Here is a tiny trained network, its code and every weight. The questions are about switching its units off for an input and a target symbol, where a switched-off unit gives its printed mean instead of its output.

import numpy as np


def w(rows, s, z=0):
    codes = np.array(rows[::2]) - 128.0
    scale = np.full(codes.shape[1], s)
    scale[-1] = z or s
    return codes * scale


def f(y):
    return np.maximum(y, 0)


def softmax(a):
    e = np.exp(a - a.max(-1, keepdims=True))
    return e / e.sum(-1, keepdims=True)


def log_softmax(a):
    a = a - a.max(-1, keepdims=True)
    return a - np.log(np.exp(a).sum(-1, keepdims=True))


def net(x, mask):
    ids = ['βγδεηθμξπσψω'.index(c) for c in x.split()]
    T = len(ids)
    res = E[ids] + P[:T]
    u = 0
    for l in range(2):
        r = res
        for j in range(2):
            rows = slice(2 * j, 2 * j + 2)
            q, k, v = (r @ M[l][rows].T for M in (Q, K, V))
            z = softmax(np.where(np.tri(T) > 0, q @ k.T / 2**0.5, -1e9)) @ v
            o = O[l][rows]
            res = res + np.where(mask[u + j], z, o[:, -1]) @ o[:, :-1]
        u += 2
        y = f(res @ A[l][:, :-1].T + A[l][:, -1])
        res = res + np.where(mask[u : u + 4], y, B[l][:, -1]) @ B[l][:, :-1]
        u += 4
    return log_softmax(res[-1] @ U[:, :-1].T + U[:, -1])


Q, K, V, O, A, B = {}, {}, {}, {}, {}, {}
E = w([
[144,115,146,148],'β',
[140,137,125,116],'γ',
[83,83,66,3],'δ',
[145,172,148,42],'ε',
[142,113,131,138],'η',
[146,119,133,131],'θ',
[143,180,174,142],'μ',
[140,104,127,135],'ξ',
[38,155,41,156],'π',
[150,215,147,100],'σ',
[149,72,141,154],'ψ',
[90,120,88,40],'ω',
],0.015)
P = w([
[86,145,156,161],'0',
[144,115,103,87],'1',
[47,104,133,85],'2',
[125,181,160,103],'3',
[153,121,69,98],'4',
[25,94,128,92],'5',
[127,167,154,122],'6',
[162,114,57,110],'7',
[9,89,121,91],'8',
],0.014)
Q[0] = w([
[150,147,85,158],'0.h1',
[80,48,146,112],'0.h1',
[245,110,170,86],'0.h2',
[88,146,160,190],'0.h2',
],0.012)
K[0] = w([
[176,150,247,179],'0.h1',
[23,23,57,155],'0.h1',
[153,254,243,211],'0.h2',
[139,49,92,151],'0.h2',
],0.0079)
V[0] = w([
[123,108,126,70],'0.h1',
[53,18,166,76],'0.h1',
[128,2,61,119],'0.h2',
[168,94,191,207],'0.h2',
],0.0088)
O[0] = w([
[157,90,113,151,184],'0.h1',
[220,226,137,114,216],'0.h1',
[149,139,155,11,46],'0.h2',
[94,22,192,129,2],'0.h2',
],0.011,0.0035)
A[0] = w([
[103,148,255,173,78],'0.n1',
[50,149,253,173,204],'0.n2',
[92,146,139,120,253],'0.n3',
[50,191,174,124,234],'0.n4',
],0.0086,0.00066)
B[0] = w([
[120,2,200,117,220],'0.n1',
[70,34,127,163,254],'0.n2',
[111,132,90,60,173],'0.n3',
[91,73,98,46,241],'0.n4',
],0.0087,0.0047)
Q[1] = w([
[138,107,60,254],'1.h1',
[168,106,42,122],'1.h1',
[200,131,149,76],'1.h2',
[144,172,58,183],'1.h2',
],0.0077)
K[1] = w([
[215,28,167,255],'1.h1',
[51,54,169,183],'1.h1',
[194,140,187,130],'1.h2',
[225,58,161,106],'1.h2',
],0.0057)
V[1] = w([
[184,81,250,127],'1.h1',
[254,187,165,105],'1.h1',
[48,143,166,60],'1.h2',
[119,158,38,114],'1.h2',
],0.0066)
O[1] = w([
[254,92,175,134,130],'1.h1',
[144,170,129,186,2],'1.h1',
[187,180,113,112,172],'1.h2',
[67,170,151,154,105],'1.h2',
],0.0086,0.0093)
A[1] = w([
[117,76,255,237,75],'1.n1',
[123,200,50,196,224],'1.n2',
[80,137,119,104,195],'1.n3',
[216,137,147,75,252],'1.n4',
],0.008,0.0044)
B[1] = w([
[56,231,194,254,217],'1.n1',
[61,171,177,6,240],'1.n2',
[148,105,71,110,214],'1.n3',
[199,151,160,203,255],'1.n4',
],0.009,0.0083)
U = w([
[166,116,140,129,193],'β',
[141,137,99,110,140],'γ',
[120,180,125,128,223],'δ',
[45,136,145,163,45],'ε',
[142,125,150,131,86],'η',
[139,121,142,133,98],'θ',
[151,1,171,23,76],'μ',
[131,143,173,150,110],'ξ',
[69,94,78,82,40],'π',
[84,41,31,134,178],'σ',
[195,194,142,214,138],'ψ',
[107,143,122,105,253],'ω',
],0.0091,0.0032)

Each question gives the input, a string of symbols that net reads in full, and the target symbol t.
The units are the heads (2 rows each of Q, K, V and O) and the neurons (one row each of A and B). Each row of codes is followed by its name. A weight is (code - 128) times the scale printed after its matrix; where a second scale follows, it is the last column's (O, A, B and U).
mask holds one flag per unit, layer by layer, with each layer's heads first. A switched-off unit (its flag False) gives its mean, the last column of its rows in O or B, instead of its output. The means were averaged over made-up inputs and are rounded, as every weight is.
A unit's drop is (log p(t) with every unit on - log p(t) with that unit switched off) / (log p(t) with every unit on - log p(t) with every unit switched off).
k most important neurons: the k neurons with the biggest drops, biggest first
k most important neurons of layer l: the k neurons of layer l with the biggest drops, biggest first
which heads matter: for each layer, one digit per head in row order, 1 if its drop is at least 0.15 and else 0, layers parted by /
input ψ σ δ ε ε, target ψ: which heads matter	01 / 10
input μ ψ σ μ μ, target μ: 2 most important neurons of layer 0	0.n2, 0.n1
input μ ψ β μ γ, target μ: 3 most important neurons	0.n2, 0.n1, 1.n1
input μ β μ μ β, target μ: 2 most important neurons	0.n2, 0.n1
input ψ β ψ β σ μ, target μ: 2 most important neurons	1.n1, 0.n4
input ψ β ψ μ μ μ μ β, target ψ: 3 most important neurons	0.n1, 0.n4, 1.n4
input μ ε ψ β ξ, target μ: which heads matter	11 / 10
input μ π ε π σ, target μ: 2 most important neurons of layer 0	0.n2, 0.n1
input ψ π π η μ, target ψ: which heads matter	01 / 10
input ω ψ ξ ψ, target ψ: which heads matter	10 / 00
input μ μ μ μ δ ψ, target δ: 2 most important neurons	1.n2, 0.n1
input μ ω π μ ψ π σ ψ ε, target π: which heads matter	01 / 10
input ε δ μ δ μ β, target δ: which heads matter	11 / 10
input ψ σ δ, target δ: most important neuron	1.n2
input ψ σ μ μ δ, target ψ: 2 most important neurons	1.n4, 0.n1
input ψ η μ β β π μ μ β, target π: 2 most important neurons	1.n4, 1.n1
input ψ ω σ ε θ, target ψ: 2 most important neurons	1.n4, 0.n1
input δ σ σ μ σ ε, target δ: most important neuron of layer 0	0.n2
input μ μ σ, target σ: which heads matter	00 / 00
input π μ ψ, target π: which heads matter	11 / 10
input μ μ μ σ ε σ δ σ, target μ: 2 most important neurons	0.n1, 0.n2
input σ μ θ ψ ε, target σ: which heads matter	11 / 10
input σ μ μ γ, target μ: 3 most important neurons	1.n1, 0.n1, 0.n2
